Below are the code and all the weights of a small trained network. Each question names an input and a target symbol and asks about switching units off, where a switched-off unit gives its printed mean instead of its output.

import numpy as np


def w(rows, s, z=0):
    codes = np.array(rows[::2]) - 128.0
    scale = np.full(codes.shape[1], s)
    scale[-1] = z or s
    return codes * scale


def f(y):
    return y / 2 * (1 + np.tanh(0.7978845608 * (y + 0.044715 * y**3)))


def softmax(a):
    e = np.exp(a - a.max(-1, keepdims=True))
    return e / e.sum(-1, keepdims=True)


def log_softmax(a):
    a = a - a.max(-1, keepdims=True)
    return a - np.log(np.exp(a).sum(-1, keepdims=True))


def net(x, mask):
    ids = ['Παβεζημτφψ'.index(c) for c in x.split()]
    T = len(ids)
    res = E[ids] + P[:T]
    q, k, v = (res @ M[0].T for M in (Q, K, V))
    z = softmax(np.where(np.tri(T) > 0, q @ k.T / 3**0.5, -1e9)) @ v
    res = res + np.where(mask[0], z, O[0][:, -1]) @ O[0][:, :-1]
    y = f(res @ A[0][:, :-1].T + A[0][:, -1])
    res = res + np.where(mask[1:13], y, B[0][:, -1]) @ B[0][:, :-1]
    return log_softmax(res[-1] @ U[:, :-1].T + U[:, -1])


Q, K, V, O, A, B = {}, {}, {}, {}, {}, {}
E = w([
[31,181,228,79,168,124,138,213],'Π',
[130,42,86,127,155,143,151,219],'α',
[194,206,217,56,170,120,128,104],'β',
[44,89,148,204,155,160,79,187],'ε',
[137,204,96,93,177,177,134,135],'ζ',
[144,92,168,197,171,128,200,146],'η',
[189,132,63,146,169,158,162,132],'μ',
[113,60,66,93,61,122,250,98],'τ',
[79,114,146,173,165,200,83,120],'φ',
[133,100,101,120,158,155,97,83],'ψ',
],0.021)
P = w([
[186,54,167,23,68,242,183,195],'0',
[195,146,142,115,240,155,107,157],'1',
[183,169,140,125,242,155,120,147],'2',
[191,107,190,74,238,129,117,184],'3',
[189,119,135,102,255,155,108,169],'4',
[198,115,137,76,252,158,105,182],'5',
],0.0056)
Q[0] = w([
[73,190,72,128,8,5,73,35],'head 0',
[105,75,175,117,254,215,195,140],'head 0',
[179,130,152,138,214,251,170,109],'head 0',
],0.0077)
K[0] = w([
[122,105,77,132,240,33,102,129],'head 0',
[123,86,92,96,42,178,220,90],'head 0',
[95,95,115,117,6,151,146,116],'head 0',
],0.012)
V[0] = w([
[112,169,94,34,116,107,106,98],'head 0',
[245,126,179,102,161,145,159,21],'head 0',
[196,174,108,117,144,114,168,211],'head 0',
],0.011)
O[0] = w([
[14,156,45,112,201,1,146,80,101],'head 0',
[245,68,135,178,222,142,151,42,124],'head 0',
[232,142,33,135,52,56,1,150,253],'head 0',
],0.0097,0.0054)
A[0] = w([
[133,158,182,110,190,231,185,138,182],'neuron 0',
[82,172,94,135,18,52,111,157,126],'neuron 1',
[80,141,219,62,107,217,249,213,122],'neuron 2',
[66,159,92,16,197,26,84,122,251],'neuron 3',
[73,70,183,88,216,82,164,46,115],'neuron 4',
[134,87,39,132,15,16,192,51,157],'neuron 5',
[138,133,183,32,193,248,126,156,121],'neuron 6',
[163,124,157,131,218,207,114,116,65],'neuron 7',
[126,99,207,230,236,155,61,182,140],'neuron 8',
[139,59,130,107,139,28,168,65,63],'neuron 9',
[164,87,253,167,167,162,64,112,143],'neuron 10',
[86,97,14,66,254,71,225,110,209],'neuron 11',
],0.0073,0.0032)
B[0] = w([
[65,146,147,164,135,79,160,106,204],'neuron 0',
[73,25,150,54,119,128,184,67,209],'neuron 1',
[170,79,98,199,203,169,91,122,246],'neuron 2',
[127,129,55,190,130,121,116,156,217],'neuron 3',
[157,61,202,153,119,41,79,121,181],'neuron 4',
[209,157,27,74,190,149,199,140,164],'neuron 5',
[66,155,78,148,66,120,138,122,218],'neuron 6',
[95,88,138,118,72,146,185,66,217],'neuron 7',
[204,142,158,88,167,117,170,115,243],'neuron 8',
[73,96,63,113,67,181,128,133,178],'neuron 9',
[130,131,2,66,103,118,151,142,226],'neuron 10',
[158,97,169,241,28,184,124,169,234],'neuron 11',
],0.0079,0.013)
U = w([
[51,99,44,92,89,20,137,111,182],'Π',
[148,93,186,99,46,134,62,194,227],'α',
[125,53,115,140,98,118,45,75,4],'β',
[127,131,158,156,106,213,87,141,107],'ε',
[124,143,56,172,157,59,91,167,104],'ζ',
[129,125,99,62,98,176,181,141,66],'η',
[170,91,107,38,254,154,88,146,208],'μ',
[93,152,95,168,66,100,134,121,74],'τ',
[78,105,81,85,212,156,155,44,141],'φ',
[89,71,198,115,75,93,175,105,131],'ψ',
],0.0072,0.0036)

Each question gives the input, a string of symbols that net reads in full, and the target symbol t.
The units are the heads (3 rows each of Q, K, V and O) and the neurons (one row each of A and B). Each row of codes is followed by its name. A weight is (code - 128) times the scale printed after its matrix; where a second scale follows, it is the last column's (O, A, B and U).
mask holds one flag per unit, heads first, then neurons. A switched-off unit (its flag False) gives its mean, the last column of its rows in O or B, instead of its output. The means were averaged over made-up inputs and are rounded, as every weight is.
A unit's drop is (log p(t) with every unit on - log p(t) with that unit switched off) / (log p(t) with every unit on - log p(t) with every unit switched off).
The circuit of an input: a set's keep is (log p(t) with only the set's units on - log p(t) with every unit switched off) / (log p(t) with every unit on - log p(t) with every unit switched off). Starting from the 12 units with the biggest drops (on a tie, the unit counted first), units are removed one at a time, each time the one whose removal leaves the highest keep (on an exact tie, the one counted first), for as long as the keep stays at least 0.8.
units of the circuit, in order: the units of the circuit, biggest drop first
k most important neurons: the k neurons with the biggest drops, biggest first
drop of u: that unit's drop, to one decimal
input ε ψ φ η ψ, target ε: units of the circuit, in order	head 0; neuron 2
input φ Π φ η ψ ζ, target φ: 3 most important neurons	neuron 2; neuron 11; neuron 0
input β φ ε ψ, target β: units of the circuit, in order	head 0; neuron 11
input Π μ ψ α τ, target η: units of the circuit, in order	neuron 5; neuron 0
input ζ η τ η φ, target φ: 3 most important neurons	neuron 11; neuron 7; neuron 8
input φ Π ψ ζ ε ε, target φ: units of the circuit, in order	head 0; neuron 2; neuron 11; neuron 0
input η β ζ, target η: units of the circuit, in order	head 0; neuron 10; neuron 7
input ψ η φ Π Π, target ψ: units of the circuit, in order	head 0; neuron 4
input ζ η η, target ζ: units of the circuit, in order	head 0; neuron 1
input τ η η, target ψ: units of the circuit, in order	head 0; neuron 2; neuron 3; neuron 4
input β β ε, target β: 3 most important neurons	neuron 11; neuron 4; neuron 7
input ε ε ζ, target ε: 2 most important neurons	neuron 2; neuron 10
input β β μ, target β: units of the circuit, in order	neuron 11; head 0
input φ ε β, target φ: 2 most important neurons	neuron 2; neuron 11
input ψ ε ε Π η β, target ψ: 2 most important neurons	neuron 4; neuron 7
input β Π β ε Π η, target β: 3 most important neurons	neuron 11; neuron 4; neuron 9
input μ α ε Π Π α, target μ: 2 most important neurons	neuron 11; neuron 6
input φ τ Π Π ε, target μ: 3 most important neurons	neuron 8; neuron 6; neuron 11
input Π φ α τ η μ, target ε: 2 most important neurons	neuron 11; neuron 10
input η φ η, target η: drop of head 0	0.9
input Π ε β μ ζ Π, target Π: drop of neuron 1	1.0
input β Π φ Π, target β: drop of neuron 11	0.3
input ε ε β, target ε: most important neuron	neuron 2
input μ η η, target μ: most important neuron	neuron 11
input φ α μ β φ, target φ: 2 most important neurons	neuron 2; neuron 11
